Where the symbols take the points:
Z752: v>Z424, a>Z974
Z498: v>Z530, a>Z315
Z499: v>Z387, a>Z588
Z670: v>Z26, a>Z422
Z17: v>Z228, a>Z225
Z985: v>Z278, a>Z553
Z490: v>Z962, a>Z563
Z563: v>Z588, a>Z871
Z815: v>Z751, a>Z880
Z856: v>Z93, a>Z611
Z292: v>Z610, a>Z228
Z809: v>Z17, a>Z67
Z730: v>Z854, a>Z850
Z146: v>Z329, a>Z361
Z668: v>Z563, a>Z988
Z121: v>Z963, a>Z64
Z611: v>Z670, a>Z965
Z751: v>Z60, a>Z802
Z376: v>Z221, a>Z587
Z26: v>Z515, a>Z422
Z953: v>Z512, a>Z215
Z124: v>Z815, a>Z687
Z339: v>Z354, a>Z329
Z515: v>Z965, a>Z498
Z422: v>Z576, a>Z526
Z962: v>Z493, a>Z588
Z228: v>Z141, a>Z436
Z920: v>Z815, a>Z243
Z772: v>Z733, a>Z48
Z263: v>Z646, a>Z432
Z737: v>Z329, a>Z610
Z918: v>Z584, a>Z565
Z137: v>Z643, a>Z493
Z221: v>Z643, a>Z979
Z988: v>Z871, a>Z677
Z374: v>Z850, a>Z771
Z67: v>Z26, a>Z576
Z935: v>Z943, a>Z165
Z963: v>Z920, a>Z137
Z609: v>Z145, a>Z64
Z144: v>Z611, a>Z666
Z997: v>Z565, a>Z512
Z274: v>Z374, a>Z60
Z646: v>Z668, a>Z215
Z945: v>Z918, a>Z997
Z120: v>Z641, a>Z730
Z526: v>Z287, a>Z695
Z880: v>Z432, a>Z280
Z865: v>Z953, a>Z932
Z943: v>Z752, a>Z274
Z329: v>Z109, a>Z943
Z48: v>Z737, a>Z695
Z109: v>Z974, a>Z752
Z436: v>Z666, a>Z453
Z634: v>Z646, a>Z918
Z590: v>Z493, a>Z953
Z584: v>Z856, a>Z280
Z291: v>Z587, a>Z145
Z565: v>Z865, a>Z953
Z576: v>Z498, a>Z287
Z475: v>Z243, a>Z908
Z695: v>Z380, a>Z610
Z145: v>Z641, a>Z963
Z354: v>Z48, a>Z109
Z215: v>Z26, a>Z709
Z687: v>Z634, a>Z932
Z979: v>Z453, a>Z543
Z387: v>Z378, a>Z962
Z280: v>Z815, a>Z962
Z854: v>Z490, a>Z668
Z530: v>Z287, a>Z412
Z694: v>Z711, a>Z278
Z412: v>Z945, a>Z590
Z432: v>Z387, a>Z854
Z771: v>Z146, a>Z772
Z188: v>Z932, a>Z694
Z709: v>Z687, a>Z93
Z506: v>Z548, a>Z376
Z965: v>Z422, a>Z512
Z711: v>Z709, a>Z856
Z165: v>Z274, a>Z751
Z666: v>Z319, a>Z772
Z493: v>Z618, a>Z378
Z548: v>Z361, a>Z641
Z802: v>Z506, a>Z811
Z553: v>Z144, a>Z26
Z287: v>Z315, a>Z380
Z325: v>Z695, a>Z611
Z587: v>Z293, a>Z908
Z278: v>Z225, a>Z498
Z319: v>Z979, a>Z733
Z677: v>Z618, a>Z646
Z93: v>Z553, a>Z711
Z618: v>Z687, a>Z412
Z641: v>Z64, a>Z920
Z225: v>Z436, a>Z979
Z315: v>Z325, a>Z339
Z243: v>Z880, a>Z378
Z483: v>Z121, a>Z677
Z974: v>Z935, a>Z380
Z361: v>Z811, a>Z643
Z811: v>Z378, a>Z291
Z916: v>Z677, a>Z634
Z543: v>Z802, a>Z329
Z64: v>Z137, a>Z752
Z932: v>Z215, a>Z618
Z293: v>Z609, a>Z880
Z453: v>Z771, a>Z354
Z424: v>Z771, a>Z850
Z141: v>Z67, a>Z666
Z908: v>Z483, a>Z120
Z610: v>Z809, a>Z141
Z850: v>Z751, a>Z146
Z643: v>Z291, a>Z609
Z588: v>Z499, a>Z124
Z378: v>Z280, a>Z962
Z60: v>Z771, a>Z506
Z37: v>Z953, a>Z985
Z380: v>Z339, a>Z809
Z733: v>Z543, a>Z737
Z512: v>Z188, a>Z37
Z871: v>Z124, a>Z618

The rows follow the links: the fewer symbols apart two points are, the more alike their rows tend to be.

Each row is also shifted at random along 9 hidden directions that mean nothing.

Some points, each with a row of numbers:
Z374 (-16, 3, 6, -13, -12, 1, -15, 13, -15, 2, -22, 1, 26, 5, -16, 20, -6, 0, -3, 1, -4, -8, -37, -2, -11, -6, 9, -2, 8, -5, -5, 6, 11, 35, 11, 35, 19, -16, 7, -23, -3, 1, 11, -7, 25, 1, 0, -21)
Z962 (-9, 9, -18, -22, -13, -16, 0, -4, 9, 22, -8, -3, 3, -38, -2, -34, -6, 15, -27, 5, 27, 20, -2, -29, 24, 4, -9, -18, 28, 8, 3, 21, -9, -14, -11, -39, 17, 10, -11, 8, -20, -15, -10, 11, 8, -11, -5, -17)
Z37 (5, 1, -20, 18, 9, 17, -1, -2, 17, -7, 9, -10, -12, 31, 0, 22, 24, 6, -16, 11, 17, -4, 22, 22, 14, -4, 3, -16, 5, 6, 4, 4, -12, -3, 14, -10, -30, 2, 3, -2, 9, 4, 1, 7, -15, -5, 15, 9)
Z354 (35, -2, 14, -8, 5, -17, 33, 8, -16, 1, -7, -1, 9, 4, 22, -15, -12, 0, -10, -16, 10, 16, -16, 3, 1, 13, 2, 2, -8, -16, 14, -8, -7, 7, 0, 17, 2, 3, 3, -2, -10, -1, -4, -14, -5, 8, -5, -2)
Z60 (3, 7, -3, 15, -3, -15, 1, 9, -12, -11, 14, -4, 14, 6, 7, 4, 0, -6, 19, 9, -9, -22, 2, 10, -11, -20, 5, 18, -1, 4, -24, -21, -19, 2, -16, 16, 2, 9, -5, -2, 9, 13, 6, 3, 6, 1, -10, 5)
Z737 (30, -8, -4, -1, 8, 11, 29, 7, -1, -10, 17, -7, -14, 18, 18, -15, 20, -2, -23, 5, 14, 6, -3, -6, 24, 16, -6, -9, -4, -3, 16, 17, -12, -3, 7, -16, -4, 0, 2, 16, -1, -17, -24, -8, -3, 7, -6, -4)
Z141 (-21, 4, -20, -7, -10, 0, -20, -14, -18, 10, 18, -8, -16, -1, -7, -10, 10, 8, 4, -5, 18, -11, 26, 8, -3, -4, -4, -12, 4, 4, 8, -3, 0, -7, -8, -5, -7, 25, 3, 4, -4, 8, -21, -9, 8, 0, -17, 8)
Z584 (3, -3, 8, -21, 8, -23, -5, -10, 15, 6, -12, -9, 7, -12, -8, -5, -12, -5, -12, -19, 7, 24, 0, -13, 2, 15, 12, -3, 10, -7, 7, -11, 3, -2, 12, -11, -23, 3, 16, -3, 8, -1, 17, 1, -18, -8, 2, -11)
Z319 (-13, -1, -23, -14, -5, -21, -23, -15, -14, -1, 21, -22, -12, -4, 4, 0, -5, 21, -8, -15, 26, -6, 21, -3, 4, -1, 7, 0, 12, 4, 4, -8, -11, -5, -7, -19, -17, 36, 36, 13, -8, 3, -20, -11, 6, -2, -21, -10)
Z871 (-19, -8, 11, 4, 9, 29, -5, -3, -7, -5, -8, 12, -3, 11, -2, 17, -9, 14, 12, 11, -17, -24, -7, 1, -11, -8, 18, 15, -19, -13, -5, -15, 14, 1, 13, 26, -7, -1, -1, 0, 1, 1, 2, 4, 16, -5, -11, 3)
Z730 (8, 17, 4, -1, 2, 10, -7, 9, -2, -10, 3, -3, 7, 23, -9, 34, 26, -17, -12, 30, 0, 4, -14, 10, 28, 1, -21, 4, 50, -2, -6, 13, -7, 9, 2, 4, -8, -23, -17, -19, 2, 6, 10, -19, -27, 17, 15, -2)
Z109 (2, 3, -16, -5, -9, -5, 5, 13, -4, 8, -23, 6, 9, -5, 9, -16, -14, 6, -10, -5, 6, -12, -16, -8, -6, -13, 8, -5, -10, -3, 6, -10, 10, 19, 2, 13, 32, -6, 0, 1, -13, -10, -6, 1, 38, -6, -6, -13)
Z850 (-28, -9, 12, 13, -7, 7, -21, 11, 6, -25, 23, -9, -4, 12, -5, 17, 20, -33, 38, 28, -20, -24, 5, 3, -3, 4, 6, 26, 11, 1, -27, -17, 15, 1, 8, 18, -24, -9, -11, -13, 22, 12, 10, -7, -6, 2, -6, 17)
Z641 (-19, 6, 3, 12, -7, -4, -25, 3, 4, -9, -10, 10, -8, -10, -7, -2, -18, -18, 26, -5, -16, -21, 7, -7, -22, -9, -3, 16, -1, 2, -8, -11, 24, 9, 5, 7, 8, -11, -7, -10, 13, -3, 17, -9, 7, 6, -1, 5)
Z526 (-25, -6, 18, -20, -8, -30, -10, -5, -9, 14, -20, -13, 11, -12, -11, -2, -23, -9, 9, -11, -19, 24, -15, -10, -9, 14, 5, 23, 8, -14, -6, 7, 15, 13, 10, 9, 18, -17, 23, 8, -12, 6, 24, 4, -4, 5, 13, -21)
Z315 (-12, -17, 2, 11, 1, 14, 10, 3, 12, -19, 39, -12, -25, 12, 9, 5, 20, -15, 10, 21, -5, 4, 28, 17, 10, 23, -10, 3, 4, 4, -7, 7, 1, -17, -6, 0, -18, -13, -4, 17, 1, 3, -3, 0, -12, 2, 14, 24)
Z643 (-1, 9, 9, 21, -7, 20, -14, -2, 6, -17, -18, 9, -6, 14, 1, 11, 0, -7, 13, 21, -3, -11, -13, 8, 9, -11, -13, -1, 24, 1, 4, 14, 24, 18, 4, 9, -11, -17, -17, -29, 3, -16, 9, -16, -20, 11, 20, 10)
Z918 (-8, -3, -23, 4, 0, 2, -8, -1, 23, 0, -13, -5, -4, 3, 2, 5, 9, 0, -19, 0, 9, 5, 9, -18, 16, 0, 13, -1, -3, 8, 6, 3, 4, -5, 27, -35, -7, -1, 10, 14, 3, -5, 1, 20, -1, -10, 2, -18)
Z325 (26, -15, 40, -10, 12, 5, 32, -4, -14, -7, -7, -3, -6, 23, 3, 14, -9, 7, -13, -3, -7, 17, -18, 28, -12, 23, -3, 1, -12, -23, 9, 2, 2, 13, 14, 39, -21, -16, 5, -6, -5, 7, 23, -13, -25, 15, 21, 13)
Z165 (-8, -15, -21, -9, -17, 5, -23, 6, 19, -11, -4, -10, -14, -9, -8, -12, 1, -5, -20, 11, 27, -10, -4, -13, 9, 13, 4, -12, 13, 10, -11, 2, 26, 10, 31, -11, -5, 1, -5, -9, 2, -7, -6, 10, 13, 2, -3, -13)
Z943 (-5, -22, 7, -13, -12, -5, -5, 14, -7, 1, 7, 1, 6, -21, -1, -4, -12, -6, -5, -10, 14, 5, -7, -2, -14, 21, 12, -11, -12, -4, -2, -11, 12, 13, 7, 29, 3, 2, 11, -17, -4, 8, -10, -9, 15, 2, -7, -4)
Z17 (-3, 17, -6, 3, -3, -13, 1, -12, -17, 8, 2, -6, -2, 0, -2, -19, 9, -9, 19, -2, -3, -7, 16, 3, 2, -13, -5, 9, 4, 0, 2, -9, -4, -11, -18, -8, 4, 18, -10, 7, 6, 7, -7, -2, -3, 1, -19, 12)
Z412 (-15, -6, 12, 5, -5, 2, -1, -3, -8, 5, -28, 6, 5, 8, 4, 19, -21, 13, 0, -8, -4, 4, 1, 11, -15, 0, 16, 8, -15, -11, -2, -16, 15, 5, 20, 23, -13, 6, 6, -16, -3, 12, 11, 6, -11, -1, 7, 3)
Z618 (-8, 1, 2, -4, 6, 13, -10, -11, 2, 2, -18, 5, 2, 0, 5, 21, -1, 5, -11, 5, 5, 13, -2, -1, 20, 7, 7, 3, 18, -4, 1, 1, 13, -3, 10, -1, -14, -3, 2, -10, -12, 7, -2, 2, -19, -3, 8, 1)
Z854 (0, 2, 8, -13, 14, 16, 9, 7, -25, 11, 28, 11, 9, 10, -7, 41, 14, 18, -24, 11, 9, 2, -5, 24, 4, 9, -3, -11, 6, -11, 1, 6, -31, 0, -10, 31, -8, -1, 8, -4, -9, 19, -7, -23, 1, 5, -6, 1)
Z695 (-5, -3, 17, -11, -12, -1, 12, -7, -14, 10, -7, -3, 3, -15, 4, -8, -8, -8, 4, 2, 10, 39, -7, 9, 12, 27, -19, -20, 30, -8, 10, 15, 14, 9, -12, 24, 7, -10, -7, -20, -25, 6, -11, -17, -16, 6, 13, 13)
Z280 (-12, -11, 39, -9, 13, -15, 12, 2, -3, 0, 0, 9, 8, -3, -5, 3, -14, -9, 5, -5, -16, 6, -11, -2, -13, 18, 9, 10, -8, -22, -1, -12, 3, 4, 12, 24, -32, 0, 1, -12, 17, 0, 28, -16, -18, 0, -5, 2)
Z274 (15, -1, -11, 1, -4, -1, 6, 13, -3, -9, 22, -9, 4, 9, 4, 11, 10, 1, -17, 9, 21, -7, 4, 15, 5, 4, 1, -6, 9, 6, -10, -8, -18, 4, -5, 14, -11, 10, -6, -5, 0, 15, -6, -6, -2, 2, -2, 1)
Z576 (11, 4, 23, -2, -6, -8, 20, -3, -12, 9, -21, -1, 8, 4, -1, -6, -18, 0, 11, -4, -17, 5, -11, 16, -20, -5, -1, 15, -9, -11, -8, -4, 5, 4, -6, 23, 8, -4, -14, -2, -5, 11, 25, 10, -11, 6, 16, 8)
Z506 (10, -3, 12, -5, -15, -21, -4, 0, -12, 2, 0, -6, 11, -27, -1, -4, -16, 2, 4, -23, 9, 14, -15, -9, -10, 11, -5, -1, 8, 8, -14, 5, -4, 6, -9, -5, 11, 15, 10, -19, -3, 2, -4, -1, -11, 10, -5, -13)
Z880 (4, 10, -15, -2, -4, 8, -7, -7, 10, 3, 4, 3, -24, -6, -1, -12, -2, 17, -27, 16, 38, -5, 16, 9, 4, -2, -13, -20, 20, 2, 6, 1, 1, -6, -3, -7, -27, 16, -30, -9, -3, -11, 3, -7, -6, 1, 4, 19)
Z709 (-20, -16, 1, 3, -10, 35, -32, -23, 15, -10, -5, 4, -12, -21, -14, -4, -2, 1, 33, 7, 7, -10, 8, 0, -13, 5, 15, -18, -5, 7, 6, -8, 47, -1, 2, 22, -13, 4, -15, -30, 1, 0, -13, 7, 15, -16, -1, 33)

From each start, follow one symbol. Which point do you reach?
Answer with the point's name.
new walk
(-25, 0, 14, -7, -20, -1, -6, -12, -15, 19, -13, 3, 2, -28, -18, -33, -9, -8, 29, -13, -18, 9, 1, -8, -23, -1, -3, 2, -11, 2, -6, 8, 27, -4, -5, 9, 28, 2, -17, -1, -4, 5, -5, 11, 12, -2, -6, 6)
v
Z26
new walk
(3, 11, 3, 1, 16, -32, -8, 5, -8, -1, 1, 5, -3, 14, -1, 20, -26, 3, -8, -11, -6, -21, 14, 18, -26, -13, 6, 25, -4, -16, 2, -35, -16, 7, -1, 15, -23, 6, 18, 4, 14, 9, 36, -24, -9, 10, -3, 4)
a
Z243
new walk
(-5, 4, -7, -9, 7, -22, -32, -3, -7, 1, 0, 3, -8, -15, -7, 17, -14, -10, -4, -11, 4, 6, 12, -3, 2, 7, -7, 26, 23, -5, 1, -15, 7, -1, 4, -12, -5, 0, 24, 3, -3, 17, 10, -12, -24, 13, -1, -7)
a
Z677
new walk
(-24, -13, 13, 9, -6, 18, 10, 7, 6, 11, -5, 21, -1, -16, 6, -5, -8, 4, 5, 0, -3, 7, 1, -11, -7, 11, 4, -19, -25, -1, 7, 14, 4, -1, 0, 8, 6, -3, -12, -11, 4, -14, -7, 1, 11, -10, -4, 2)
a
Z378
new walk
(-8, -12, 28, -9, -5, 4, 14, 5, -9, 8, -17, 2, 9, 5, -4, 18, -10, 1, -11, -9, -8, 25, -19, 10, -5, 21, -4, -3, -4, -13, 3, 19, 11, 15, 18, 24, 0, -16, 13, -11, -12, 8, 11, -5, -14, 5, 22, -8)
v
Z287
new walk
(6, -4, 13, -17, 19, -2, 6, -5, -4, 15, 2, 8, 25, -10, 0, 25, -6, 6, -11, -18, -5, 24, -9, -2, 3, 10, 12, -7, -6, -5, 12, -4, -13, -6, -1, 8, 4, -8, 25, 0, -5, 11, -8, -4, -2, -8, -5, -10)
a
Z932
new walk
(-15, -12, 15, 2, 13, 36, 11, 8, 10, -2, -17, 19, 0, 11, -3, -3, -3, 19, -2, 15, -30, -28, -22, -19, -15, -11, 21, 11, -37, -16, 3, -1, 15, -2, 26, 14, 7, -13, -12, 14, 6, -18, 3, 16, 35, -10, -10, -9)
v
Z815
new walk
(-21, -5, -3, 1, -8, 13, -18, -1, 16, -5, 17, 5, -22, -10, -4, -5, 1, -4, 0, 24, 18, -10, 19, 2, 0, 10, -4, -17, 24, 3, -4, -6, 10, -4, 0, 2, -30, 9, -25, -16, 10, -7, 2, -9, -2, -4, -4, 21)
a
Z880
new walk
(-9, 0, 16, 5, 4, -12, -6, 7, 11, -22, 3, -3, 2, 19, 1, 17, 0, -15, 5, 8, -17, -6, -14, -9, 10, -1, -8, 18, 22, -3, -10, 10, -3, 10, 7, -12, -15, -19, 10, -6, 19, -13, 22, -16, -23, 11, 6, -10)
a
Z291
new walk
(-47, -20, 16, -16, -7, 10, -29, -4, -13, 8, 15, -2, 4, -6, -27, 17, 13, -13, 16, -14, -16, 11, -5, -17, -4, 26, 1, -17, -4, -3, 14, 26, 12, 12, 13, 6, -2, -3, 39, -5, 10, -4, -22, -18, 13, -4, -17, -14)
v
Z436
new walk
(-3, 5, -8, -5, -3, -12, -13, -20, 11, -6, -7, -13, -6, -2, -6, -11, -10, 10, 10, 2, -6, -8, 8, 2, -10, -20, 6, 17, 6, 0, -7, -14, 13, -4, -4, -9, -3, -2, -1, 10, -3, 3, 23, 16, 5, -10, 17, 6)
v
Z670
new walk
(-6, -5, 4, 4, 12, 18, -3, -3, -4, -7, 13, 8, -6, -1, 4, 14, 1, 12, 9, 6, -8, -13, 11, 1, -4, 0, 7, 19, -11, -1, -6, -15, 0, -20, -2, 10, -3, 5, 3, 9, -3, 15, -12, 2, 2, -1, -12, 11)
v
Z871
new walk
(56, 11, -18, 6, 19, -24, 12, -1, 12, -15, -9, -3, -29, 6, 10, -24, -19, 11, -23, -12, 8, -17, 20, -1, -13, -11, -7, 36, -20, 0, -9, -28, -11, -17, 13, -37, -11, 29, -17, 30, 14, 1, 22, 15, -19, 25, 0, 0)
v
Z483
new walk
(5, -12, 26, -5, -1, 2, 17, 0, -7, 2, 5, -7, 3, 3, -4, 12, 3, -4, -6, -4, -9, 32, -8, 14, 5, 22, -13, -7, 7, -4, 3, 25, -4, 7, 1, 12, 0, -18, 4, -4, -9, 6, 4, -7, -24, 5, 22, 5)
v
Z530
